Below are the code and all the weights of a small trained network. Each question names an input and a class and asks about switching units off, where a switched-off unit gives its printed mean instead of its output.

import numpy as np


def w(rows, s, z=0):
    codes = np.array(rows[::2]) - 128.0
    scale = np.full(codes.shape[1], s)
    scale[-1] = z or s
    return codes * scale


def f(y):
    return np.maximum(y, 0)


def log_softmax(a):
    a = a - a.max(-1, keepdims=True)
    return a - np.log(np.exp(a).sum(-1, keepdims=True))


def net(x, mask):
    res = np.array(x, float).reshape(1, 5) / 4 @ E
    y = f(res @ A[0][:, :-1].T + A[0][:, -1])
    res = res + np.where(mask, y, B[0][:, -1]) @ B[0][:, :-1]
    return log_softmax(res[-1] @ U[:, :-1].T + U[:, -1])


A, B = {}, {}
E = w([
[79,119,83,203,253,150,162],'x0',
[120,129,125,124,126,113,130],'x1',
[234,73,46,148,110,103,163],'x2',
[196,136,179,121,213,69,56],'x3',
[118,124,124,122,127,114,129],'x4',
],0.016)
A[0] = w([
[84,119,90,198,127,150,178,129],'neuron 0',
[89,167,150,93,112,141,118,164],'neuron 1',
[209,119,69,131,83,130,205,192],'neuron 2',
[111,118,136,89,18,172,159,225],'neuron 3',
[177,86,49,169,161,115,139,27],'neuron 4',
[67,132,82,175,162,175,205,112],'neuron 5',
[202,125,110,143,124,74,114,32],'neuron 6',
[58,146,199,129,131,148,102,254],'neuron 7',
[81,147,123,109,89,163,167,221],'neuron 8',
[164,106,168,173,247,79,101,41],'neuron 9',
[65,167,177,132,169,124,54,145],'neuron 10',
[205,132,192,58,92,86,46,173],'neuron 11',
[126,171,184,76,109,132,86,126],'neuron 12',
[87,147,199,94,86,142,83,197],'neuron 13',
],0.014,0.007)
B[0] = w([
[101,72,176,68,131,184,167,193],'neuron 0',
[143,132,154,175,166,113,174,180],'neuron 1',
[132,62,91,106,53,118,126,228],'neuron 2',
[179,124,55,229,127,87,195,234],'neuron 3',
[199,71,173,99,164,101,213,192],'neuron 4',
[77,96,160,108,172,195,132,213],'neuron 5',
[194,92,144,135,124,97,106,182],'neuron 6',
[122,215,142,168,246,119,124,216],'neuron 7',
[117,85,81,236,175,133,158,200],'neuron 8',
[227,184,100,117,189,98,148,215],'neuron 9',
[102,213,150,79,165,173,147,209],'neuron 10',
[93,82,217,109,80,94,82,255],'neuron 11',
[153,141,201,147,113,114,172,195],'neuron 12',
[136,121,200,166,144,67,184,213],'neuron 13',
],0.012,0.025)
U = w([
[197,122,95,192,175,91,210,170],'0',
[103,156,216,106,118,105,124,248],'1',
[22,127,98,159,189,193,149,112],'2',
[145,224,79,74,190,147,133,2],'3',
[135,84,24,178,2,109,145,72],'4',
[173,69,145,66,65,89,14,97],'5',
[101,45,92,64,111,174,188,169],'6',
],0.012,0.0039)

Each question gives the input, the list of numbers given to net, and the class t.
The units are the neurons (one row each of A and B). Each row of codes is followed by its name. A weight is (code - 128) times the scale printed after its matrix; where a second scale follows, it is the last column's (A, B and U).
mask holds one flag per neuron, in row order. A switched-off neuron (its flag False) gives its mean, the last column of its row in B, instead of its output. The means were averaged over made-up inputs and are rounded, as every weight is.
A unit's drop is (log p(t) with every unit on - log p(t) with that unit switched off) / (log p(t) with every unit on - log p(t) with every unit switched off).
The circuit of an input: a set's keep is (log p(t) with only the set's units on - log p(t) with every unit switched off) / (log p(t) with every unit on - log p(t) with every unit switched off). Starting from the 12 units with the biggest drops (on a tie, the unit counted first), units are removed one at a time, each time the one whose removal leaves the highest keep (on an exact tie, the one counted first), for as long as the keep stays at least 0.8.
circuit, biggest first: the units of the circuit, biggest drop first
k most important neurons: the k neurons with the biggest drops, biggest first
drop of u: that unit's drop, to one decimal
input [-7,2,1,2,8], class 5: circuit, biggest first : (neuron 11; neuron 7)
input [-2,-2,8,-4,6], class 4: circuit, biggest first : (neuron 2)
input [0,-5,-7,3,-4], class 1: 3 most important neurons : (neuron 13; neuron 3; neuron 12)
input [1,-8,-3,-6,-2], class 2: 2 most important neurons : (neuron 5; neuron 9)
input [-6,-3,0,6,-3], class 1: 2 most important neurons : (neuron 2; neuron 12)
input [-7,3,0,7,-7], class 1: 2 most important neurons : (neuron 12; neuron 2)
input [4,3,2,0,8], class 6: 2 most important neurons : (neuron 3; neuron 7)
input [-6,-4,1,-8,4], class 4: 2 most important neurons : (neuron 2; neuron 7)
input [-5,7,0,7,3], class 1: 2 most important neurons : (neuron 2; neuron 12)
input [-7,8,1,0,-4], class 4: 2 most important neurons : (neuron 3; neuron 7)
input [0,-4,-1,6,-5], class 1: 2 most important neurons : (neuron 3; neuron 11)
input [0,-8,5,3,5], class 5: drop of neuron 3 : 0.3
input [-1,8,-5,8,-6], class 1: drop of neuron 11 : 0.6
input [-6,0,-3,2,-5], class 1: circuit, biggest first : (neuron 11)
input [2,-6,-6,0,-2], class 2: drop of neuron 9 : 0.2
input [5,3,7,-3,4], class 6: drop of neuron 7 : 0.0
